Below is a small trained network, with its code and all its weights. Each question gives an input and a target symbol and asks what happens when units are switched off, that is, made to give their printed mean instead of their output.

import numpy as np


def w(rows, s, z=0):
    codes = np.array(rows[::2]) - 128.0
    scale = np.full(codes.shape[1], s)
    scale[-1] = z or s
    return codes * scale


def softmax(a):
    e = np.exp(a - a.max(-1, keepdims=True))
    return e / e.sum(-1, keepdims=True)


def log_softmax(a):
    a = a - a.max(-1, keepdims=True)
    return a - np.log(np.exp(a).sum(-1, keepdims=True))


def net(x, mask):
    ids = ['βεζθμξψω'.index(c) for c in x.split()]
    T = len(ids)
    res = E[ids] + P[:T]
    u = 0
    for l in range(2):
        r = res
        for j in range(3):
            rows = slice(3 * j, 3 * j + 3)
            q, k, v = (r @ M[l][rows].T for M in (Q, K, V))
            z = softmax(np.where(np.tri(T) > 0, q @ k.T / 3**0.5, -1e9)) @ v
            o = O[l][rows]
            res = res + np.where(mask[u + j], z, o[:, -1]) @ o[:, :-1]
        u += 3
    return log_softmax(res[-1] @ U[:, :-1].T + U[:, -1])


Q, K, V, O = {}, {}, {}, {}
E = w([
[125,90,164,93,121,160,183,150],'β',
[109,40,154,120,74,79,88,180],'ε',
[131,56,90,106,63,134,147,138],'ζ',
[146,87,126,86,63,196,193,120],'θ',
[148,129,187,58,136,195,74,107],'μ',
[209,216,251,125,116,205,180,122],'ξ',
[113,89,98,148,174,229,100,155],'ψ',
[49,142,69,127,156,114,130,109],'ω',
],0.021)
P = w([
[65,132,197,33,119,159,174,221],'0',
[98,127,179,62,112,130,161,180],'1',
[72,84,179,111,124,145,153,130],'2',
[93,124,137,154,115,153,113,141],'3',
[109,110,125,172,115,152,84,108],'4',
[127,88,110,186,122,142,58,60],'5',
[152,115,86,199,102,147,29,78],'6',
[162,118,55,188,93,135,2,69],'7',
],0.0094)
Q[0] = w([
[195,110,170,133,176,96,147,127],'L0H1',
[102,98,77,100,124,83,98,174],'L0H1',
[113,168,133,212,153,71,138,129],'L0H1',
[75,133,109,138,117,133,144,74],'L0H2',
[176,75,182,126,101,137,108,174],'L0H2',
[37,134,20,146,144,53,93,139],'L0H2',
[121,102,136,105,66,255,138,89],'L0H3',
[79,82,146,65,172,154,155,113],'L0H3',
[129,110,142,77,99,163,96,139],'L0H3',
],0.0082)
K[0] = w([
[110,126,179,100,154,174,190,193],'L0H1',
[97,42,76,95,5,23,97,160],'L0H1',
[83,129,151,10,115,88,230,172],'L0H1',
[88,136,101,154,240,69,90,83],'L0H2',
[183,95,78,155,99,190,143,103],'L0H2',
[56,155,36,52,234,88,187,169],'L0H2',
[142,162,115,186,158,130,62,1],'L0H3',
[118,154,103,248,200,55,142,84],'L0H3',
[221,152,110,242,150,81,111,78],'L0H3',
],0.0069)
V[0] = w([
[177,114,168,173,42,52,192,123],'L0H1',
[109,94,92,122,53,107,197,172],'L0H1',
[105,167,192,96,196,86,211,121],'L0H1',
[212,190,142,110,175,94,193,124],'L0H2',
[64,129,54,113,254,42,150,51],'L0H2',
[134,165,206,21,49,199,96,207],'L0H2',
[161,218,252,82,228,152,152,217],'L0H3',
[114,97,197,156,189,86,78,231],'L0H3',
[217,67,169,194,20,169,38,183],'L0H3',
],0.0062)
O[0] = w([
[139,108,210,179,45,70,123,116,119],'L0H1',
[179,69,74,142,145,83,106,181,150],'L0H1',
[89,201,146,77,93,129,129,178,110],'L0H1',
[116,157,195,124,170,201,144,136,109],'L0H2',
[119,183,94,176,113,120,125,182,17],'L0H2',
[83,62,121,128,125,135,178,74,251],'L0H2',
[77,149,174,143,138,66,191,114,169],'L0H3',
[97,126,126,117,181,47,143,195,119],'L0H3',
[144,29,111,84,184,73,125,1,164],'L0H3',
],0.0078,0.012)
Q[1] = w([
[113,110,86,215,146,71,63,149],'L1H1',
[186,146,194,151,155,88,109,184],'L1H1',
[160,74,132,63,144,138,97,136],'L1H1',
[208,165,215,199,76,76,112,200],'L1H2',
[3,172,64,65,204,198,124,111],'L1H2',
[173,217,169,39,138,147,195,74],'L1H2',
[200,68,139,129,96,34,147,61],'L1H3',
[107,33,78,143,160,177,98,100],'L1H3',
[103,100,111,130,159,172,159,56],'L1H3',
],0.0062)
K[1] = w([
[135,90,59,127,72,60,128,165],'L1H1',
[163,61,157,130,74,63,192,118],'L1H1',
[204,76,152,133,122,87,77,53],'L1H1',
[112,116,134,66,108,106,144,181],'L1H2',
[132,147,74,190,161,158,131,77],'L1H2',
[148,146,255,184,158,162,136,159],'L1H2',
[191,83,187,147,116,171,111,100],'L1H3',
[119,136,71,238,101,96,91,54],'L1H3',
[183,170,130,158,235,172,115,117],'L1H3',
],0.0074)
V[1] = w([
[97,127,154,82,165,153,72,121],'L1H1',
[131,103,135,187,47,53,130,142],'L1H1',
[178,134,126,100,155,98,24,79],'L1H1',
[255,206,135,198,139,110,129,98],'L1H2',
[196,65,85,143,149,134,97,143],'L1H2',
[124,125,83,164,152,15,151,151],'L1H2',
[143,74,121,212,214,193,140,128],'L1H3',
[115,90,122,119,47,151,140,118],'L1H3',
[87,148,124,230,157,119,92,144],'L1H3',
],0.0069)
O[1] = w([
[94,144,37,125,139,120,89,143,156],'L1H1',
[81,110,138,80,127,118,150,108,99],'L1H1',
[31,220,111,169,125,100,104,73,95],'L1H1',
[142,46,180,126,142,97,117,125,2],'L1H2',
[164,124,184,153,127,142,160,64,119],'L1H2',
[180,146,119,90,143,179,136,138,71],'L1H2',
[133,191,107,34,220,122,169,124,157],'L1H3',
[220,169,97,158,103,95,121,156,189],'L1H3',
[72,111,202,1,105,164,153,82,57],'L1H3',
],0.0081,0.016)
U = w([
[135,160,114,57,183,142,190,102,7],'β',
[152,160,121,86,115,99,138,159,99],'ε',
[102,99,153,96,44,215,96,90,229],'ζ',
[227,117,108,136,105,152,112,150,2],'θ',
[46,43,117,105,105,40,87,140,144],'μ',
[182,170,140,64,129,90,116,141,119],'ξ',
[106,177,193,135,108,113,233,83,225],'ψ',
[59,254,66,202,45,121,109,149,215],'ω',
],0.0076,0.0024)

Each question gives the input, a string of symbols that net reads in full, and the target symbol t.
The units are the heads (3 rows each of Q, K, V and O). Each row of codes is followed by its name. A weight is (code - 128) times the scale printed after its matrix; where a second scale follows, it is the last column's (O and U).
mask holds one flag per head, layer by layer. A switched-off head (its flag False) gives its mean, the last column of its rows in O, instead of its output. The means were averaged over made-up inputs and are rounded, as every weight is.
A unit's drop is (log p(t) with every unit on - log p(t) with that unit switched off) / (log p(t) with every unit on - log p(t) with every unit switched off).
The circuit of an input: a set's keep is (log p(t) with only the set's units on - log p(t) with every unit switched off) / (log p(t) with every unit on - log p(t) with every unit switched off). Starting from all 6 units, units are removed one at a time, each time the one whose removal leaves the highest keep (on an exact tie, the one counted first), for as long as the keep stays at least 0.8.
units of the circuit, in order: the units of the circuit, biggest drop first
unit that matters most: the unit with the biggest drop
heads that matter: for each layer, one digit per head in row order, 1 if its drop is at least 0.15 and else 0, layers parted by /
drop of u: that unit's drop, to one decimal
input ω ξ ζ ω θ ω, target ζ: unit that matters most : L1H3
input ε ζ ξ ψ μ μ, target β: units of the circuit, in order : (L1H3; L0H1)
input θ ζ θ β, target θ: heads that matter : 000 / 001
input ζ θ ξ μ, target μ: units of the circuit, in order : (L1H2; L0H3)
input ε θ μ θ β, target ω: units of the circuit, in order : (L1H1; L0H1)
input ξ ψ θ ζ ζ, target θ: heads that matter : 000 / 011
input ψ ζ ω ω β θ, target ζ: heads that matter : 011 / 001
input θ ε μ ζ ω ψ θ μ, target β: heads that matter : 100 / 001
input ζ ε ω ψ, target ζ: units of the circuit, in order : (L1H3; L0H2; L0H3)
input θ ε β, target θ: units of the circuit, in order : (L1H3; L1H1)
input ε ω ψ ξ β ω β ε, target ω: heads that matter : 010 / 110
input ξ ω ξ β β, target μ: heads that matter : 100 / 010
input ξ ξ μ ψ, target β: heads that matter : 000 / 001
input ζ ε ζ θ θ ε ω ψ, target ζ: units of the circuit, in order : (L1H3; L0H2)
input μ ζ β β ζ ω ξ, target ψ: unit that matters most : L0H2
input ξ ζ β ζ ψ θ ε μ, target ω: heads that matter : 001 / 100
input β ξ ξ θ θ ω θ β, target ζ: units of the circuit, in order : (L1H3; L0H3; L0H2)
input ζ ω β θ, target ζ: drop of L1H3 : 1.2
input ξ θ ζ, target θ: drop of L1H3 : 0.3
input θ β μ ζ β ω μ, target ζ: drop of L1H3 : 1.6
input θ ζ μ ω ξ ζ μ β, target ω: units of the circuit, in order : (L1H1)
